Each row of numbers stands for one element and depends on some of the facts below. Use the named rows to name the rest.

How the elements are related:
(1547)	ζ	a; (1466)	ζ	a; (828)	ζ	a; (1692)	ζ	a; (125)	ζ	a; (1513)	ζ	f
(997)	ζ	a; (533)	ζ	g; (462)	ζ	b; (1732)	ζ	b; (660)	ζ	f; (1598)	ζ	a
(22)	ζ	b; (423)	ζ	f; (1080)	ζ	f; (696)	ζ	e; (796)	ζ	b; (1494)	ζ	a
(1287)	ζ	b; (224)	ζ	b; (377)	ζ	a; (987)	ζ	a; (433)	ζ	a; (1554)	ζ	d
(664)	ζ	a; (241)	ζ	d; (362)	ζ	a; (1572)	ζ	g; (410)	ζ	f; (1157)	ζ	e
(115)	ζ	c; (918)	ζ	g; (1033)	ζ	d; (1232)	ζ	e; (465)	ζ	c; (599)	ζ	d
(634)	ζ	a; (1580)	ζ	a; (589)	ζ	a; (1389)	ζ	a; (21)	ζ	e; (1723)	ζ	b
(1276)	ζ	d; (1048)	ζ	a; (205)	ζ	a; (1337)	ζ	d; (461)	ζ	a; (494)	ζ	d
(858)	ζ	a; (240)	ζ	e; (3)	ζ	c; (1393)	ζ	d; (1327)	ζ	e; (1320)	ζ	e
(1522)	ζ	a; (1438)	ζ	a; (844)	ζ	b; (625)	ζ	d; (1412)	ζ	c; (781)	ζ	b
(26)	ζ	f; (243)	ζ	b; (1376)	ζ	b; (305)	ζ	a; (1353)	ζ	e; (1175)	ζ	f
(174)	ζ	a; (414)	ζ	e; (863)	ζ	d; (1129)	ζ	b; (495)	ζ	a; (1236)	ζ	g
(141)	ζ	c; (148)	ζ	a; (935)	ζ	g; (1259)	ζ	c; (1182)	ζ	b; (110)	ζ	a
(1147)	ζ	a; (747)	ζ	b; (287)	ζ	f; (1603)	ζ	d; (122)	ζ	f; (720)	ζ	c
(1649)	ζ	c; (199)	ζ	b; (1282)	ζ	a; (1210)	ζ	e; (1508)	ζ	b; (1571)	ζ	b
(473)	ζ	b; (474)	ζ	f; (797)	ζ	a; (319)	ζ	c; (59)	ζ	d; (1024)	ζ	b
(436)	ζ	c; (878)	ζ	b; (608)	ζ	c; (357)	ζ	f; (1464)	ζ	a; (158)	ζ	a
(70)	ζ	g; (715)	ζ	d; (202)	ζ	b; (838)	ζ	c; (649)	ζ	f; (676)	ζ	b
(1646)	ζ	b; (1057)	ζ	d; (1636)	ζ	a; (1340)	ζ	d; (996)	ζ	a; (1716)	ζ	f
(437)	ζ	a; (1593)	ζ	b; (1111)	ζ	b; (327)	ζ	c; (610)	ζ	c; (550)	ζ	d
(555)	ζ	g; (1107)	ζ	a; (1540)	ζ	e; (1096)	ζ	d; (556)	ζ	d; (514)	ζ	b
(1158)	ζ	a; (491)	ζ	g; (226)	ζ	a; (714)	ζ	d; (65)	ζ	e; (139)	ζ	c
(1565)	ζ	c; (1621)	ζ	a; (374)	ζ	a; (538)	ζ	a; (1520)	ζ	a; (701)	ζ	c
(836)	ζ	d; (1050)	ζ	d; (1597)	ζ	a; (358)	ζ	a; (725)	ζ	d; (1719)	ζ	d
(1623)	ζ	b; (1415)	ζ	a; (446)	ζ	d; (766)	ζ	a; (974)	ζ	c; (874)	ζ	b
(1298)	ζ	b; (1600)	ζ	g; (1637)	ζ	c; (656)	ζ	c; (458)	ζ	a; (952)	ζ	e
(348)	ζ	e; (1675)	ζ	b; (1296)	ζ	b; (990)	ζ	b; (1100)	ζ	c; (89)	ζ	a
(1199)	ζ	a; (793)	ζ	a; (800)	ζ	b; (533)	ρ	(1540); (533)	ρ	(1637); (533)	ρ	(122)
(533)	ρ	(1719); (1598)	ρ	(240); (1598)	ρ	(997); (423)	ρ	(125); (423)	ρ	(3); (1080)	ρ	(1637)
(696)	ρ	(1732); (1494)	ρ	(1147); (224)	ρ	(240); (224)	ρ	(374); (987)	ρ	(1175); (987)	ρ	(781)
(1554)	ρ	(844); (1554)	ρ	(26); (1554)	ρ	(649); (241)	ρ	(1565); (241)	ρ	(1050); (241)	ρ	(800)
(241)	ρ	(3); (241)	ρ	(714); (241)	ρ	(1340); (362)	ρ	(1048); (362)	ρ	(433); (362)	ρ	(610)
(1033)	ρ	(494); (1033)	ρ	(22); (1033)	ρ	(357); (465)	ρ	(1158); (465)	ρ	(148); (465)	ρ	(226)
(599)	ρ	(1513); (599)	ρ	(1232); (599)	ρ	(462); (599)	ρ	(555); (599)	ρ	(828); (634)	ρ	(1100)
(634)	ρ	(556); (634)	ρ	(1259); (634)	ρ	(781); (634)	ρ	(1129); (1580)	ρ	(1298); (1580)	ρ	(240)
(1580)	ρ	(89); (1580)	ρ	(1296); (1580)	ρ	(1603); (589)	ρ	(1464); (1276)	ρ	(1147); (205)	ρ	(720)
(205)	ρ	(1353); (205)	ρ	(1692); (461)	ρ	(610); (461)	ρ	(1024); (461)	ρ	(1522); (1327)	ρ	(1649)
(1327)	ρ	(1572); (1320)	ρ	(1716); (1320)	ρ	(660); (1320)	ρ	(715); (1320)	ρ	(437); (1376)	ρ	(1048)
(1376)	ρ	(1412); (174)	ρ	(446); (174)	ρ	(974); (174)	ρ	(664); (863)	ρ	(1393); (863)	ρ	(305)
(863)	ρ	(21); (1236)	ρ	(1107); (1236)	ρ	(1565); (1182)	ρ	(1649); (1182)	ρ	(1438); (747)	ρ	(305)
(287)	ρ	(918); (287)	ρ	(1675); (287)	ρ	(1547); (287)	ρ	(1572); (797)	ρ	(1389); (797)	ρ	(1048)
(797)	ρ	(358); (797)	ρ	(202); (797)	ρ	(781); (59)	ρ	(319); (59)	ρ	(494); (878)	ρ	(115)
(608)	ρ	(414); (608)	ρ	(550); (608)	ρ	(1389); (608)	ρ	(22); (608)	ρ	(1175); (608)	ρ	(357)
(838)	ρ	(1649); (838)	ρ	(436); (838)	ρ	(1147); (838)	ρ	(110); (676)	ρ	(115); (1646)	ρ	(1593)
(1646)	ρ	(377); (1646)	ρ	(800); (1646)	ρ	(1597); (1646)	ρ	(1692); (1636)	ρ	(935); (1636)	ρ	(796)
(996)	ρ	(918); (996)	ρ	(874); (327)	ρ	(800); (327)	ρ	(158); (327)	ρ	(1464); (327)	ρ	(1603)
(1096)	ρ	(70); (1096)	ρ	(1466); (1096)	ρ	(474); (514)	ρ	(1210); (514)	ρ	(1175); (514)	ρ	(348)
(491)	ρ	(1057); (139)	ρ	(1337); (139)	ρ	(1287); (139)	ρ	(1111); (538)	ρ	(1547); (538)	ρ	(65)
(1520)	ρ	(1571); (1520)	ρ	(793); (1520)	ρ	(1508); (1520)	ρ	(701); (836)	ρ	(766); (836)	ρ	(858)
(836)	ρ	(462); (836)	ρ	(65); (725)	ρ	(1175); (725)	ρ	(243); (725)	ρ	(1719); (1623)	ρ	(305)
(1623)	ρ	(1111); (1623)	ρ	(1621); (656)	ρ	(495); (656)	ρ	(766); (656)	ρ	(1282); (458)	ρ	(473)
(458)	ρ	(199); (458)	ρ	(357); (952)	ρ	(1158); (952)	ρ	(1282); (1199)	ρ	(1547); (1199)	ρ	(800)
(1199)	ρ	(990)

Named rows:
(1571): [  7 -19  30  -5 -16  -3 -16  -3 -14   1  25  15  -9  12 -18  -5 -25 -37
   4  -5  14  -9  -1   5   2  13   0 -15   4  18 -28 -32 -11 -33 -36 -27
  15]
(836): [  6 -10  37  -7 -18   2 -31 -32  -6   2  -9  12   1  10 -22  -2 -15 -60
  -1  -3   1 -16 -10  -5   2   9   5 -12  14  19 -22  -6   1 -23 -12 -43
  10]
(462): [ -2 -26  30 -12 -14   8 -23 -20 -14  11  31   1 -11  14  -6   3 -24 -52
   4 -13  10 -11  -3   4  -2  12   0 -11   9  16 -19 -31  -5 -34 -23 -33
  19]
(65): [-22   5  19 -12 -17 -18 -21   3  -3  13  35 -10  -9   9 -17  11 -14 -19
  -3 -33  19 -20 -22   0  -7 -10  15 -22  29   2   2  -1   9 -24  -8 -35
 -12]
(1296): [  9 -25  21  -2 -14   4 -11   0 -15   9  13  28  -6  13 -13   0 -23 -10
   5  -2   3  -7  -5   6   4  30   0 -21   7  23 -13 -29  -6 -30 -44 -21
   6]
(1182): [ 19 -14  40  -6 -19  -8  -9  -4 -15  -3   0  27  -4   6 -16 -21 -18 -75
   2  -1   4 -17  -1   9  11   8  -3  -6  11  17 -22 -15  -7 -28 -32 -41
  -2]
(414): [ -3  26  16   3 -17 -23 -13  15   3   0  51  -5  -6  10 -28   8 -12  12
   0 -32  24 -16 -15   2  -9 -20   9 -16  23   8 -11 -22  13 -18 -13 -41
 -11]
(59): [ 22   1  33   4 -20 -10 -24 -13  -5  -7  15  20   2  10 -31  -7 -18 -25
   1  -1   6  -8  -4  -3  -1   5   0  -9   8  21 -30 -18   1 -22 -18 -41
   7]
(1340): [ 13 -23  30  -6 -27 -15 -25  -6  -8   1  31  16   2  13 -21  -8 -31 -12
   0 -10   5   6  -8  -6   5  16  10 -13  17  15 -20 -17   1 -33 -23 -21
   0]
(1522): [-16  -3  11   1 -20 -34 -14  -3   7   0   6   2  -2   2 -38 -11 -20   6
  -3  -9  31 -14 -19  -3  -7   3  23 -30  17  15 -22 -23  11 -34   1 -33
 -21]
(550): [ 19  -6  28   7 -18  -9 -25  -7  -4  -3  41   9  -3  10 -27  -8 -24  -5
   3  -4  15   1   2  -1 -11   3  -2  -6   9  20 -24 -36   3 -28 -12 -43
   5]
(660): [-13   9  13  -5 -16 -24 -11   7  -2   4  28   8  -9   9 -25   1 -17  -9
  -1 -27  26 -20 -17   3  -1  -4  10 -25  14  10 -15  -9  -1 -28 -23 -28
  -3]
(125): [ -5   1  11  -5 -24 -36 -20  -4   4   3  28   9   4   5 -30  -6 -24  19
  -5 -21  19  -5 -23  -5   2  -3  20 -23  18   8 -23   0  12 -34  -1 -23
 -20]
(199): [ 19  -9  29   0 -16  -1 -12  -4 -11  -1  45  13  -6  14 -16  -3 -23 -24
   5 -11  11  -6   4   6  -1   4  -5  -5   5  19 -28 -40  -3 -29 -31 -34
  13]
(458): [  7  26  15   5 -19 -29 -17 -11   9  -6  16  16   7   4 -37  -6 -11  10
  -5 -17  14 -17 -20  -4   0 -16  10 -16  12  14 -32  -3  17 -21   2 -42
 -14]
(26): [-12   9  14  -6 -16 -24 -10   7  -2   5  27   8  -9   9 -23   1 -17 -11
  -1 -27  26 -20 -18   3  -1  -4   9 -24  15  10 -14 -11   0 -27 -22 -28
  -3]
(610): [  4 -11  34   0 -20  -2 -27  13 -14  -2  14 -11  -9  10 -29  -1 -18 -33
   1  12  24  -5  -6   0 -11   8  20 -27  23  15  -2 -53   2 -26 -24 -31
  -7]

Name these rows:
No name comes twice in this set of rows, the named rows included.
[  1  17  20  -9 -24 -25  -4   1   1  -3  17  14   1  13 -21  -2 -17 -22
  -4 -36  15 -21 -21  -2  15  -5  14 -21  22  11 -18   0   9 -20 -30 -24
  -9] : (423)
[ 18  16  44  -4 -21  -7 -41   6 -19  -9   5  10  -2  10 -38   5 -11 -49
  -2  14  14 -13 -16  -4   3  -8  13 -28  10   7 -24 -14 -10 -17 -33 -21
  15] : (139)
[ 21  -9  27   2 -16   0 -10  -2  -9  -2  54   9  -7  15 -14  -5 -25 -17
   6 -12  13  -3   6   7  -4   3  -7  -4   6  20 -29 -47   0 -30 -29 -37
  13] : (22)
[ 27   5  37  -4 -23   3 -27   5 -17  -1  -4  20   5  12 -22   7 -11 -26
  -2   3  -7  -7 -20  -5  10  11  14 -25  25  14   2 -10   9 -13 -38 -22
  -9] : (327)
[-11  23  22  -4 -18 -25 -14   9   0   1  14   6  -4   8 -33   6  -9 -17
  -3 -22  19 -25 -24   0   0 -11  15 -26  22   7 -14  -1   6 -16 -21 -33
  -9] : (696)
[ -3  13  13  -7 -29 -15  -3  -1  -6  -5  20  21  -2  12 -13  -8 -18 -30
  -8 -39  17 -18 -16  -4  21  -5  12 -24  22  14 -28  -4   9 -18 -23 -22
  -3] : (1236)
[ 12 -14  31  -4 -17  -2 -13  -6 -12  -1  19  17  -6  13 -18  -7 -23 -44
   3  -5  11 -12  -2   5   6  13   1 -14   6  19 -29 -30  -8 -30 -36 -29
  13] : (1723)
[-12  10   8  -4 -23 -13  -9   2  -7  -1  22  16 -10   8 -15  -7 -17 -25
  -5 -33  25 -20 -12   0   8  -4   7 -26  16  14 -24 -11   1 -21 -17 -28
   1] : (1600)
[-15   4  11  -4 -19 -43 -34   2   1   1  35   8  -4   3 -45  -3 -24  16
  -4  -9  35  -8 -22  -4  -6 -11  17 -32   2   2 -39  -2  -7 -39  -1 -15
   1] : (305)
[ -1  17  10   2 -16 -22  -5  10   4   2  63  -2  -9  11 -19   1 -19  14
   1 -37  28 -12  -9   4  -9 -15   2 -12  16  12 -15 -29  11 -27 -15 -38
  -5] : (1175)
[ 12  -1  38  -2 -21 -18 -34 -12  -9 -10   0  23   0  10 -43  -8 -21 -45
  -1   8  14 -12  -9  -5   6   5   7 -20   1  15 -43  -7 -15 -26 -26 -23
  21] : (863)
[-14  -3  10  -8 -25 -17  -8   6 -11   5  34  13 -12   5  -5 -14 -22 -34
  -6 -38  23 -14 -10   4   8  -7   5 -19  23   9 -14  -7   3 -29  -9 -33
 -12] : (918)
[ 13 -12  35   1 -20  -2   0  -9  -6 -10  -4  11  -4  14 -24 -15 -20 -61
   3  -2  15 -19   2   4   6  17   8 -15  12  28 -32 -50   0 -24 -37 -38
   7] : (1376)
[ -1   4  10  -1 -22 -30 -17  -7   5   3   3  21   7   4 -31  -5 -17  19
  -6 -16  10 -13 -27  -6   6   4  18 -27  17  14 -18   6  14 -26  -8 -26
 -24] : (589)
[ -3  19  12  -2 -16 -22 -11   7   0   3  47   8  -7  10 -21   4 -16   3
   0 -33  24 -17 -15   3  -3 -14   1 -16  13   9 -16 -11   5 -25 -19 -34
  -1] : (122)

Now the same elements, written a new way:
Named rows:
(1298): [-26 -53 -34  14  11  61  19 -19  21 -29  -1   8  27]
(1593): [-33 -49 -65   0  10  71  26 -13  -6 -17  -1  15  -1]
(461): [-45 -75 -24  56 -32  47  -2  39  20  -1   9 -14  28]
(610): [-42 -54 -46 -48 -32  37  10  22  26   4   7 -13   4]
(59): [-30 -41 -55  41 -33  42  14  21  48  16  23 -17 -31]
(110): [-24 -39 -49  15 -37  47  17   3   1  -5  37 -13  22]
(656): [-39 -38 -18  21 -32  41 -16   1  40  22  -8 -24 -33]
(766): [-56 -38 -23  -3 -54  45  -1 -12  15   5   6 -18  17]
(377): [-35 -67 -52   6 -43  55   2  14   4 -22  26 -22  18]
(327): [-13 -75 -41  24 -20  50 -16  19  38 -19  12 -30 -23]
(437): [-37 -48 -30  23 -48  42   5  12  16  -2  23 -23  34]
(793): [-36 -47 -28  23 -45  42   5  13  17  -1  24 -23  32]
(1719): [-34 -23 -64 -10 -43  39  27   7  44  13  32 -17 -18]
(1111): [-31 -21 -49  27  -4  54  30  -5  -5  22   4  12  10]
(1210): [-34 -21 -35 -32  -3 -18  55   7  56  29  35 -11 -58]
(115): [-29 -36 -43 -30 -36  37   5   6  31   9  15 -25  -7]
(436): [-14 -27 -59 -25 -25  41  13  -1  17   6  28 -15 -17]

Rows to name:
No name comes twice in this set of rows, the named rows included.
[-41 -55 -33  44 -37  55  -6   4  11  -4  11 -18   2] : (538)
[-31 -72 -42  50 -30  61  -8  15   8 -18  19 -21   1] : (1199)
[-55 -39 -21   3 -55  42   0  -8  19   6   9 -20  22] : (1282)
[-26 -52 -50 -44   0 -13  44   7  34  16  31 -10 -69] : (1353)
[-40 -20 -33 -36  -5 -17  59  11  58  29  35 -12 -55] : (414)
[-18 -77 -67 -28 -36  42   7   4  37 -28  28 -20 -12] : (1603)
[-12 -47 -73  22 -25  42  18  12  24   8  32  -6 -37] : (1276)
[-52 -64 -34   3 -40  44  10  29  15  -6  14 -12  41] : (433)
[-12 -39 -47  -1  14 -11  46   3  32  24  36   0 -83] : (1327)
[-20 -85 -77  39 -24  56  -1  31  23  -8  21 -17 -52] : (241)
[-48  -5 -44   8   5  63  44 -14  20   5   6  13  17] : (22)
[-36 -31 -65 -17 -44  39  28  10  42  11  30 -16 -19] : (494)
[-42 -38 -19  74 -41  51   4  26  35   8  22 -25  21] : (458)
[-33 -56 -20  65 -39  47  -3  23  23   3  19 -23  21] : (1636)
[-22 -36 -41 -15 -12 -24  46  15  34  44  32 -13 -64] : (21)

